(in the rows, 128 means zero)
Each row is followed by its class; each block has classes of its own.
119 130 141 123 129 131 110 130 111 131 136 131 154 135 137 134 117 101 110 126 120 154 129 152 111 129 125 123 133 147 118 128 | gosur
124 122 113 114 116 116 118 134 132 124 154 120 128 158 137 102 150 106 99 145 136 108 139 125 105 111 138 124 171 131 88 130 | gosur
133 121 105 116 153 147 151 154 120 152 149 138 110 101 71 118 126 139 106 120 152 121 140 126 156 123 96 152 147 106 102 148 | Nibip
120 165 143 120 126 125 101 126 118 95 100 115 126 129 127 111 156 160 135 123 117 96 164 134 121 128 148 124 92 138 154 114 | zaz
138 81 125 119 126 168 154 140 132 185 134 161 131 108 82 123 146 143 144 122 125 118 110 122 158 135 78 132 115 139 111 148 | Nibip
124 108 134 132 121 147 132 140 113 145 157 93 118 128 146 128 120 97 106 105 116 152 133 135 105 136 109 124 173 134 139 128 | kuli
114 180 138 138 129 111 145 110 139 129 116 135 119 109 117 174 75 119 126 95 138 146 132 164 141 81 81 131 97 140 137 154 | rab
133 172 127 126 136 123 102 95 138 126 125 118 120 145 122 103 148 112 120 145 137 110 152 101 110 137 155 119 128 122 133 127 | Negi
141 127 123 113 126 133 146 143 125 148 158 97 112 102 109 119 147 129 117 115 142 86 133 100 135 133 105 125 155 129 142 144 | Vinun
114 129 122 125 128 162 103 96 119 119 98 136 155 145 156 145 100 149 117 93 103 138 89 151 153 142 120 116 129 113 97 127 | Negi
117 110 129 144 122 143 133 130 109 156 108 115 124 120 163 159 130 119 115 124 120 141 118 124 118 128 106 130 105 125 150 137 | nak
123 129 140 127 129 143 108 126 119 131 119 120 132 129 136 129 126 116 111 123 123 133 132 125 109 131 114 115 133 150 139 130 | rab
136 132 121 115 130 118 131 146 143 153 170 125 125 108 92 122 151 112 114 134 130 125 144 120 129 110 99 129 156 135 131 152 | Vinun
115 106 122 128 129 134 137 122 121 140 132 117 136 114 117 133 89 100 118 126 124 159 132 150 120 93 114 141 138 133 105 134 | nak
133 103 141 135 128 126 147 146 112 131 167 84 111 117 142 113 154 114 119 101 128 144 126 137 123 123 126 128 153 140 140 126 | zaz
134 120 123 129 105 115 122 108 140 123 138 107 110 101 140 164 87 105 139 130 132 131 128 134 109 111 100 131 120 148 153 140 | rab
118 187 126 132 123 124 115 104 133 103 96 115 126 139 137 147 100 128 130 131 126 109 154 149 113 117 124 129 107 116 84 140 | rab
133 149 131 129 107 96 151 134 149 108 141 87 112 108 169 117 132 140 125 103 130 102 130 148 114 136 159 115 123 143 153 124 | Nibip
129 93 146 133 140 159 117 132 94 153 138 126 146 133 122 134 132 98 116 133 127 146 120 109 118 147 108 133 144 140 108 137 | gosur
120 132 160 139 149 137 128 117 101 149 113 141 133 121 128 153 111 134 144 132 121 143 127 102 129 140 99 117 106 122 121 113 | Nibip
124 107 126 123 135 147 116 132 117 136 155 113 135 115 136 146 140 123 119 108 116 133 112 131 135 154 124 116 157 112 146 121 | Fubo
123 143 125 144 121 128 154 127 158 122 113 149 133 100 122 132 92 157 147 123 106 195 149 166 123 88 114 140 114 111 96 133 | rab
126 134 134 125 131 108 109 122 114 141 155 122 122 152 131 146 135 99 130 132 130 127 129 121 126 139 107 115 133 138 138 121 | Negi
121 150 141 110 157 144 97 120 100 129 147 145 141 143 101 144 139 141 138 118 111 128 157 157 178 147 153 122 124 121 166 105 | gosur
141 115 127 140 136 132 88 125 126 121 134 105 119 163 140 96 177 127 117 152 111 146 105 89 77 151 117 121 147 132 86 128 | Negi
125 157 138 128 121 165 157 138 133 119 116 144 138 150 108 158 126 159 132 122 110 123 149 155 150 123 128 133 133 115 127 132 | Bivur
127 107 126 125 127 145 126 119 135 144 155 112 140 138 113 116 137 100 117 122 123 150 132 133 117 129 110 125 164 142 108 137 | rab
127 117 121 115 117 128 128 146 119 134 149 127 123 126 121 120 130 123 118 142 107 140 136 132 117 115 100 132 143 140 115 139 | kuli
136 154 127 99 119 113 137 125 146 165 165 174 128 102 108 109 138 144 148 142 123 123 158 107 153 108 100 110 122 122 157 135 | Nibip
129 118 111 117 139 114 109 128 139 141 155 143 133 119 99 117 117 91 112 135 135 154 126 138 123 125 115 139 156 127 95 139 | kuli
125 122 124 137 129 121 90 131 137 96 91 149 105 151 140 164 58 143 148 143 110 80 102 136 160 108 172 118 143 124 96 111 | tisos
116 133 155 156 133 181 144 132 115 104 69 130 137 112 105 160 132 197 132 123 80 150 136 117 128 110 112 143 90 126 140 144 | Negi
119 122 125 129 116 114 132 128 145 112 126 120 133 118 115 116 95 132 128 133 119 139 137 124 102 97 114 133 136 137 104 129 | Nibip
144 122 119 110 116 134 153 105 143 127 133 130 136 76 111 120 124 175 152 112 128 120 105 121 145 136 94 140 94 128 127 144 | Nibip
119 130 139 126 131 122 125 112 118 109 139 139 148 135 133 141 124 122 122 144 128 141 118 100 117 126 98 131 139 124 94 132 | Fubo
126 144 131 138 107 106 131 121 155 116 117 144 126 106 139 144 111 123 142 129 115 158 138 151 110 103 134 132 99 127 160 129 | kuli
118 142 123 114 139 118 110 109 131 148 133 170 119 110 92 128 111 125 138 133 120 145 149 149 160 65 134 125 102 122 170 124 | gosur
130 130 126 137 122 110 124 151 132 120 139 97 126 140 138 110 145 121 124 129 124 131 136 117 102 133 117 130 146 129 104 131 | Vinun
135 136 100 119 122 115 111 128 157 135 157 138 115 121 126 102 124 113 108 139 121 158 139 138 113 111 122 137 163 121 104 144 | kuli
117 106 138 138 119 122 142 142 133 112 109 127 145 141 136 121 124 128 128 132 121 133 132 140 120 124 159 129 132 140 113 115 | Bivur
122 142 131 128 127 99 114 139 125 122 136 110 123 131 146 145 125 128 122 125 120 133 129 138 114 129 104 123 129 139 120 121 | Vinun
130 130 134 128 117 129 130 121 125 116 136 102 150 138 139 125 121 126 128 126 118 126 126 118 125 144 104 139 141 145 80 149 | Vinun
125 163 128 117 127 112 119 141 127 139 132 150 112 131 106 130 102 80 120 149 140 125 158 135 115 71 145 111 129 118 177 125 | Bivur
132 127 134 133 111 123 162 143 136 117 154 111 131 110 138 137 135 159 131 97 117 154 115 149 118 115 96 134 136 126 117 137 | gosur
134 155 111 122 119 79 108 142 161 85 169 122 138 130 139 99 92 116 109 135 101 194 131 171 110 77 135 138 166 146 91 146 | Vinun
127 163 123 134 123 113 136 130 132 138 142 96 111 122 136 147 97 128 134 126 127 108 139 113 130 138 115 128 145 114 112 139 | tisos
117 113 133 145 134 109 111 96 125 138 78 138 99 151 143 139 80 107 163 152 133 108 123 136 127 101 163 122 89 136 102 89 | nak
132 138 145 129 139 119 80 120 121 113 144 123 143 133 155 138 103 118 128 115 126 141 119 103 123 157 117 119 156 134 136 128 | nak
115 108 123 139 106 141 152 118 144 122 126 103 149 127 136 153 95 118 117 117 108 172 124 159 112 116 110 138 141 146 110 138 | rab
137 110 130 124 118 116 134 120 135 134 154 123 142 135 135 117 119 102 131 131 135 134 115 121 118 147 124 123 154 146 87 131 | Negi
125 102 117 121 112 142 157 135 133 191 174 127 83 89 141 157 154 140 151 120 94 138 147 163 147 99 114 103 129 104 196 105 | Fubo
117 157 125 116 91 149 141 108 158 137 93 128 122 87 130 145 89 177 143 85 109 105 145 163 142 97 103 124 94 140 162 135 | zaz
133 104 123 115 134 132 88 122 132 147 155 134 136 125 121 127 134 99 121 122 130 125 117 113 138 133 125 117 156 135 164 133 | nak
121 108 130 129 123 131 113 115 128 122 125 100 140 149 144 110 134 103 121 114 131 124 125 143 115 150 139 121 139 154 106 121 | rab
130 138 145 138 117 134 157 151 132 114 138 104 112 118 128 162 96 158 160 92 113 113 136 163 151 136 131 126 137 128 146 115 | tisos
111 159 130 138 101 96 148 125 144 108 108 117 123 123 128 130 119 136 140 137 116 127 148 146 87 56 118 129 94 121 102 133 | gosur
116 100 93 103 108 141 142 112 157 175 166 119 145 97 93 138 133 131 107 119 117 143 138 118 144 108 78 141 152 136 175 155 | nak
126 149 118 122 117 125 132 116 126 111 135 143 115 110 133 164 77 147 148 111 112 164 126 177 144 78 73 135 109 111 114 138 | rab
126 122 128 124 126 130 121 119 135 148 139 121 142 134 116 134 140 103 121 127 124 135 129 131 139 137 138 127 132 147 150 131 | zaz
129 103 116 135 128 101 125 144 133 130 152 116 116 129 131 128 103 94 124 138 138 149 122 130 106 104 119 136 157 128 98 128 | nak
137 115 136 132 134 140 132 115 120 140 148 95 136 143 144 100 130 93 121 108 139 147 109 140 107 152 125 129 149 143 87 129 | nak
116 130 131 118 166 183 51 105 98 169 130 177 147 119 135 143 135 125 93 137 102 168 160 125 159 150 117 131 146 108 134 142 | gosur
119 120 133 132 131 130 153 133 125 135 141 126 119 133 119 108 137 123 113 131 126 144 144 124 121 94 119 130 140 127 117 129 | Nibip
124 117 124 129 116 105 116 142 141 120 148 120 145 131 143 132 124 128 130 118 117 140 120 141 119 133 136 121 151 128 116 120 | gosur
112 152 130 143 131 148 177 105 127 134 91 156 127 143 103 107 92 140 135 132 133 166 153 152 121 77 90 155 104 111 14 138 | Negi
122 111 148 139 138 153 127 128 99 140 126 96 126 120 131 145 126 120 127 125 107 141 137 129 122 135 130 127 132 129 141 125 | Bivur
118 140 122 141 120 115 116 127 127 99 127 124 103 134 152 144 91 128 152 145 104 137 154 148 131 79 155 128 136 83 119 113 | tisos
124 119 131 124 131 151 81 92 128 117 109 136 147 152 143 134 102 141 140 148 88 145 130 133 141 148 160 125 134 136 125 110 | Bivur
130 101 124 122 126 154 129 138 116 139 151 122 139 131 115 130 140 125 116 112 120 138 117 137 138 130 112 134 148 131 128 140 | gosur
111 125 112 127 119 155 94 123 126 161 124 126 122 130 136 149 92 116 98 111 99 153 145 144 143 122 109 127 138 152 186 143 | Negi

Next block, with new classes.
162 139 117 114 112 119 148 125 132 125 129 108 95 140 107 136 145 121 113 151 124 145 98 152 118 107 143 114 153 121 128 133 | tik
135 162 128 138 136 113 133 140 118 155 103 104 96 111 93 100 96 135 132 159 120 164 86 148 93 128 118 109 114 132 115 131 | Zaf
131 88 107 140 133 136 152 143 119 128 116 135 157 107 129 130 141 113 92 156 115 119 180 149 126 104 140 130 125 106 151 109 | pobes
126 90 107 151 154 117 142 163 107 133 109 142 142 95 115 111 147 129 128 139 118 124 175 124 137 110 115 122 145 119 131 121 | Tufo
124 109 112 169 129 107 112 139 129 149 112 134 113 111 134 137 112 134 140 126 132 132 138 119 136 143 131 90 158 128 118 146 | Galu
146 142 133 145 144 104 120 140 117 149 109 116 91 115 117 111 115 139 141 145 131 158 94 134 106 134 122 98 124 136 119 130 | Zaf
116 109 136 114 106 136 119 163 129 107 124 158 122 160 122 179 136 134 128 102 85 121 168 93 104 149 126 133 139 114 129 122 | Gab
143 142 127 146 141 104 119 136 111 159 115 111 91 116 121 104 113 140 150 148 135 160 83 133 113 152 120 104 130 141 111 132 | vude
123 139 128 116 137 143 137 113 130 112 146 141 134 127 140 128 130 124 110 127 125 123 142 129 112 119 126 160 100 121 150 99 | pobes
121 109 114 169 118 104 100 135 135 140 107 131 115 113 133 137 110 139 144 118 129 137 130 118 129 154 129 77 151 132 110 153 | Zaf
125 93 122 160 149 119 130 183 107 128 110 156 122 103 120 118 143 143 144 136 106 123 170 108 126 126 115 108 151 116 133 121 | Gab
134 74 112 154 142 120 136 165 115 125 121 156 133 101 116 121 132 124 121 139 129 123 181 111 130 124 125 119 148 121 140 112 | kod
116 116 150 121 142 134 128 153 129 77 138 146 138 136 138 170 147 145 104 118 96 120 162 97 93 120 143 123 124 114 125 127 | Tukor
242 110 198 72 71 60 39 176 126 96 112 136 83 184 133 188 190 188 172 105 146 127 44 47 158 191 167 47 134 157 149 133 | Tufo
143 144 126 150 142 108 136 135 112 166 115 96 100 111 124 110 108 132 136 157 145 155 93 159 102 137 129 110 130 142 116 135 | Galu
127 83 114 171 161 109 133 176 111 123 112 143 131 92 123 117 124 134 133 142 120 133 175 109 131 122 131 104 148 117 124 132 | kod
135 164 130 143 111 133 140 122 129 155 102 104 102 129 95 123 117 130 115 156 119 135 105 137 107 121 123 106 123 126 144 125 | Galu
140 162 134 100 89 117 123 117 136 98 121 122 125 154 92 136 157 151 136 125 114 122 91 107 114 135 132 111 132 134 129 146 | Tukor
118 100 117 151 106 110 111 138 131 145 111 143 106 123 131 156 120 132 133 127 127 131 146 116 130 152 132 98 155 121 119 138 | Gab
130 145 143 133 123 136 115 148 125 106 131 119 135 143 131 155 139 156 122 120 109 123 135 116 97 133 138 127 106 122 121 131 | pobes
149 135 139 143 147 107 129 144 116 150 105 125 100 123 134 115 133 132 129 155 130 147 108 126 115 135 124 101 138 124 128 124 | bavo
139 142 135 139 133 113 136 133 121 135 106 118 97 124 101 113 109 128 127 147 121 154 98 139 91 130 123 102 134 132 123 124 | Tukor
139 137 149 112 102 148 120 150 137 81 123 128 127 160 97 165 135 154 111 114 91 120 136 107 96 117 143 115 126 119 128 135 | Tukor
119 129 119 114 129 149 150 104 130 100 137 143 145 125 119 115 119 105 103 139 128 115 149 136 141 107 131 156 120 112 156 101 | tik
121 102 113 166 123 115 119 133 131 152 104 136 121 114 129 146 114 126 125 134 129 126 147 122 137 138 133 92 151 121 124 141 | Galu
126 70 110 161 157 116 139 171 108 131 115 151 137 92 133 115 135 125 128 149 126 128 188 115 134 124 128 112 149 120 134 120 | kod
122 89 117 151 123 116 111 147 126 153 115 162 116 122 144 155 115 123 136 122 126 141 174 107 134 142 125 111 141 118 118 128 | vupi
142 146 136 141 148 121 139 134 116 148 120 116 101 119 114 98 111 122 128 151 135 151 90 158 118 125 119 120 128 130 122 129 | veg
119 106 130 190 156 146 141 167 100 126 99 151 142 125 98 117 135 129 107 154 85 114 178 131 130 97 123 85 149 100 129 127 | veg
124 130 137 122 156 145 146 111 124 100 152 149 139 123 145 118 133 114 101 139 136 121 146 141 130 105 125 160 111 118 148 108 | veg
117 111 118 159 127 100 108 140 123 153 99 144 104 121 143 146 123 137 148 130 127 143 136 114 130 150 122 91 150 119 112 144 | Gab
140 148 137 152 131 121 129 156 123 148 103 99 101 122 115 109 114 141 123 157 106 144 103 136 104 141 130 86 139 129 123 141 | bavo
137 164 127 99 103 132 128 110 134 110 123 124 127 149 98 122 149 148 143 131 110 120 80 112 134 140 127 115 131 127 127 142 | vude
140 145 137 144 142 104 132 141 119 140 114 118 89 117 122 120 120 135 142 148 126 152 90 139 103 135 123 101 137 128 118 128 | Gab
123 141 125 123 131 133 125 125 123 123 139 138 121 130 126 111 110 128 129 125 134 134 123 128 125 127 126 151 112 128 136 112 | tik
117 129 122 140 128 142 143 112 129 141 123 139 138 123 110 118 98 110 103 133 125 120 145 142 114 113 119 147 117 118 151 99 | Galu
130 128 139 107 118 139 124 150 130 100 139 159 131 148 127 163 138 138 117 121 100 124 156 98 118 131 139 136 116 112 133 123 | vupi
145 159 128 107 99 110 127 122 131 105 116 126 128 153 101 124 148 144 149 129 123 125 88 105 120 155 127 116 130 133 131 143 | kod
118 95 120 168 153 129 136 180 110 131 110 158 141 101 119 114 128 134 132 140 91 121 182 111 131 121 125 97 145 108 127 126 | vupi
126 130 149 123 108 137 115 159 126 105 135 148 114 154 121 172 142 152 111 124 100 118 150 99 87 142 131 129 121 119 131 117 | Gab
120 83 120 161 154 123 141 167 110 114 112 153 148 105 125 120 142 126 126 136 99 119 177 119 131 115 123 100 155 110 132 126 | veg
119 118 116 171 116 114 115 129 132 144 99 119 122 127 140 140 126 132 139 122 119 133 129 124 130 136 129 74 155 120 116 147 | tik
117 108 124 147 143 117 119 128 127 125 108 145 123 126 152 146 127 128 144 114 123 134 142 107 142 129 127 98 148 111 118 131 | tik
122 105 121 163 125 112 120 136 127 139 110 140 113 116 140 143 126 130 133 131 131 130 143 125 125 144 126 95 155 120 123 134 | Gab
124 110 112 178 122 104 103 140 131 165 103 125 109 105 140 123 106 136 132 135 138 142 140 121 129 150 124 83 154 128 119 142 | bavo
141 172 129 104 102 123 122 107 130 102 129 122 124 153 101 128 157 152 143 133 111 120 82 106 128 145 127 113 132 131 125 144 | vude
133 79 113 166 146 100 121 163 102 121 124 144 127 104 124 124 137 135 137 127 123 126 186 108 125 131 128 111 152 131 131 116 | Tufo
119 77 127 135 162 125 154 167 109 102 111 168 148 94 111 122 144 120 127 149 99 106 180 108 157 104 133 114 154 99 143 110 | Gab
148 119 117 159 134 114 135 150 123 164 91 123 87 113 112 105 85 119 124 155 127 167 114 150 98 132 117 98 139 122 129 120 | kod
127 126 142 139 121 147 105 154 127 104 120 143 111 148 120 149 106 149 128 113 105 125 148 99 115 138 132 118 128 116 123 122 | tik
133 104 133 113 107 134 120 146 129 104 115 171 117 160 125 169 108 123 117 106 94 126 171 86 100 150 135 135 123 110 166 95 | Galu
140 158 134 100 92 115 121 115 131 99 129 134 116 154 103 141 154 149 145 127 119 116 95 108 122 150 131 119 141 129 128 138 | Gab
155 180 137 94 100 124 115 126 130 96 128 115 99 159 104 119 151 156 163 123 114 131 75 100 124 148 124 116 129 142 135 138 | tik
114 88 115 123 127 141 136 124 128 132 137 172 130 114 142 124 89 97 99 144 117 128 189 135 127 134 129 148 129 113 149 93 | vupi
115 122 106 173 119 111 114 145 131 148 91 130 120 115 123 142 113 136 141 123 112 142 142 117 121 140 120 91 141 113 112 145 | pobes
116 85 117 151 158 129 139 169 110 121 119 152 135 96 126 113 132 127 130 139 113 120 176 110 139 118 125 116 147 115 133 112 | tik
121 114 117 159 103 112 110 137 133 147 109 144 119 131 131 150 123 130 140 118 116 133 149 107 131 153 128 90 146 121 120 144 | vupi
128 107 127 154 178 119 147 169 110 120 111 149 135 91 125 112 162 146 141 144 120 121 146 120 136 97 115 117 138 109 121 130 | Gab
136 154 135 148 146 117 140 152 114 153 103 107 101 118 106 105 121 135 137 146 120 150 91 141 107 129 114 108 122 135 121 130 | Tufo
136 147 129 149 139 107 127 137 119 152 106 113 97 118 119 102 104 131 140 143 124 156 86 146 102 146 120 98 129 135 119 135 | Zaf
138 151 130 137 137 117 136 137 120 141 108 105 99 121 116 109 114 131 139 147 126 153 89 140 113 129 125 108 128 128 121 129 | tik
129 148 139 111 99 136 123 143 133 105 134 138 127 151 114 154 142 142 116 133 98 121 136 100 102 153 134 130 108 126 132 131 | vupi
114 109 112 157 125 109 120 132 131 145 101 135 122 110 127 128 107 126 134 126 126 133 134 124 144 140 127 96 147 122 120 141 | Tufo
124 107 119 156 116 114 121 127 133 141 105 140 119 131 141 149 132 124 127 125 132 131 149 108 124 146 122 101 145 120 131 134 | kod
129 158 149 132 114 148 113 149 127 110 130 129 122 159 102 164 141 161 117 116 97 114 141 95 92 125 125 123 115 124 128 127 | Galu
145 168 113 92 47 112 106 128 140 127 124 128 103 156 73 131 123 155 151 129 114 132 84 104 120 177 135 116 131 142 120 155 | vupi
141 160 137 107 89 123 117 122 133 92 129 128 125 159 95 139 163 156 129 125 112 114 101 104 107 141 133 109 138 135 127 145 | Tukor
143 172 131 103 95 111 116 105 136 101 127 121 120 143 94 121 141 149 149 125 124 123 75 111 117 151 125 109 130 142 126 143 | Zaf
141 162 127 93 91 117 130 111 133 95 121 121 121 149 95 128 149 145 138 130 119 117 91 109 125 152 131 126 126 136 138 138 | Tufo
128 82 110 187 135 120 117 182 105 148 126 131 118 102 114 130 118 141 123 131 119 125 201 116 106 129 129 113 148 133 134 118 | Galu
119 111 123 175 122 112 110 140 130 144 109 140 106 117 135 141 118 137 137 125 124 130 137 121 126 144 124 84 157 121 120 139 | Gab
137 160 134 104 104 115 124 123 132 97 128 138 111 144 107 136 155 149 149 130 115 120 94 104 119 148 123 114 143 129 128 137 | Gab
121 103 122 152 111 117 115 134 135 138 102 140 116 126 122 142 118 129 119 128 124 130 138 120 131 142 136 92 149 122 123 144 | Tukor
